Below is a small trained network, with its code and all its weights. Each question gives an input and a class and asks what happens when units are switched off, that is, made to give their printed mean instead of their output.

import numpy as np


def w(rows, s, z=0):
    codes = np.array(rows[::2]) - 128.0
    scale = np.full(codes.shape[1], s)
    scale[-1] = z or s
    return codes * scale


def norm(h):
    return h / np.sqrt((h * h).mean(-1, keepdims=True) + 1e-5)


def f(y):
    return y / 2 * (1 + np.tanh(0.7978845608 * (y + 0.044715 * y**3)))


def log_softmax(a):
    a = a - a.max(-1, keepdims=True)
    return a - np.log(np.exp(a).sum(-1, keepdims=True))


def net(x, mask):
    res = np.array(x, float).reshape(1, 6) / 4 @ E
    u = 0
    for l in range(2):
        y = f(norm(res) @ A[l][:, :-1].T + A[l][:, -1])
        res = res + np.where(mask[u : u + 7], y, B[l][:, -1]) @ B[l][:, :-1]
        u += 7
    return log_softmax(norm(res)[-1] @ U[:, :-1].T + U[:, -1])


A, B = {}, {}
E = w([
[20,174,183,198,194,65],'x0',
[122,147,214,201,53,208],'x1',
[156,28,203,60,242,254],'x2',
[168,101,90,74,147,87],'x3',
[92,49,142,178,188,147],'x4',
[47,121,60,62,120,163],'x5',
],0.0043)
A[0] = w([
[43,118,155,175,183,181,138],'0.n1',
[185,40,72,74,175,2,226],'0.n2',
[129,152,176,94,50,202,170],'0.n3',
[68,120,177,188,151,158,25],'0.n4',
[143,39,123,69,74,225,9],'0.n5',
[140,163,136,195,186,54,73],'0.n6',
[97,130,74,90,110,63,5],'0.n7',
],0.0068,0.0019)
B[0] = w([
[60,84,103,59,212,135,194],'0.n1',
[38,3,74,109,174,124,253],'0.n2',
[214,159,43,87,209,156,188],'0.n3',
[54,77,72,173,127,118,159],'0.n4',
[238,247,154,178,100,182,182],'0.n5',
[233,129,131,187,129,5,168],'0.n6',
[5,164,70,125,71,109,163],'0.n7',
],0.0055,0.0045)
A[1] = w([
[156,22,108,93,172,232,137],'1.n1',
[64,91,55,188,100,87,176],'1.n2',
[57,161,49,16,87,89,202],'1.n3',
[159,66,92,131,165,208,130],'1.n4',
[119,92,168,132,148,182,2],'1.n5',
[147,1,105,124,91,177,159],'1.n6',
[143,174,178,228,66,52,29],'1.n7',
],0.0074,0.0035)
B[1] = w([
[58,146,167,40,99,71,237],'1.n1',
[253,186,82,147,46,217,235],'1.n2',
[140,121,77,225,179,83,255],'1.n3',
[83,178,164,78,148,119,192],'1.n4',
[17,133,98,76,149,184,125],'1.n5',
[107,217,154,82,166,119,186],'1.n6',
[161,192,217,50,131,254,170],'1.n7',
],0.0077,0.0058)
U = w([
[202,226,213,134,81,199,177],'0',
[143,147,35,218,101,98,235],'1',
[77,95,192,218,184,113,53],'2',
[21,129,189,11,183,133,191],'3',
[143,60,149,112,164,45,44],'4',
[111,63,152,124,61,145,3],'5',
],0.012,0.0058)

Each question gives the input, the list of numbers given to net, and the class t.
The units are the neurons (one row each of A and B). Each row of codes is followed by its name. A weight is (code - 128) times the scale printed after its matrix; where a second scale follows, it is the last column's (A, B and U).
mask holds one flag per neuron, layer by layer. A switched-off neuron (its flag False) gives its mean, the last column of its row in B, instead of its output. The means were averaged over made-up inputs and are rounded, as every weight is.
A unit's drop is (log p(t) with every unit on - log p(t) with that unit switched off) / (log p(t) with every unit on - log p(t) with every unit switched off).
The circuit of an input: a set's keep is (log p(t) with only the set's units on - log p(t) with every unit switched off) / (log p(t) with every unit on - log p(t) with every unit switched off). Starting from the 12 units with the biggest drops (on a tie, the unit counted first), units are removed one at a time, each time the one whose removal leaves the highest keep (on an exact tie, the one counted first), for as long as the keep stays at least 0.8.
units of the circuit, in order: the units of the circuit, biggest drop first
top k neurons: the k neurons with the biggest drops, biggest first
top k neurons in layer l: the k neurons of layer l with the biggest drops, biggest first
drop of u: that unit's drop, to one decimal
input [0,2,6,1,-7,6], class 0: units of the circuit, in order : (0.n5)
input [0,6,0,-5,-8,5], class 1: top 2 neurons : (1.n7 0.n3)
input [-1,-3,-2,-4,0,-2], class 0: units of the circuit, in order : (1.n7 0.n1)
input [7,-4,5,-2,-6,-2], class 2: top 2 neurons in layer 0 : (0.n6 0.n3)
input [4,7,-1,2,4,0], class 1: top 3 neurons in layer 0 : (0.n4 0.n1 0.n5)
input [1,-4,-1,3,4,4], class 1: top 3 neurons : (1.n2 0.n7 1.n3)
input [-6,-7,0,3,-5,-5], class 3: top 3 neurons in layer 0 : (0.n2 0.n6 0.n4)
input [6,5,-3,6,-6,2], class 0: top 2 neurons : (1.n7 0.n2)
input [-7,0,-5,-2,3,-7], class 0: top 2 neurons : (1.n7 1.n3)
input [-1,-2,7,-6,-3,-5], class 3: top 2 neurons : (1.n2 1.n1)
input [1,-4,-6,-8,-6,-1], class 0: top 3 neurons : (1.n7 0.n2 0.n1)
input [1,7,7,-5,-7,5], class 3: drop of 1.n1 : 0.2
input [3,1,-8,3,-2,-8], class 0: drop of 1.n7 : 0.7
input [4,-2,-2,-6,3,5], class 1: drop of 0.n7 : 0.0
input [-8,8,-3,8,6,8], class 0: top neuron : (0.n5)
input [2,1,-6,-5,6,-1], class 0: top 2 neurons : (1.n7 0.n2)
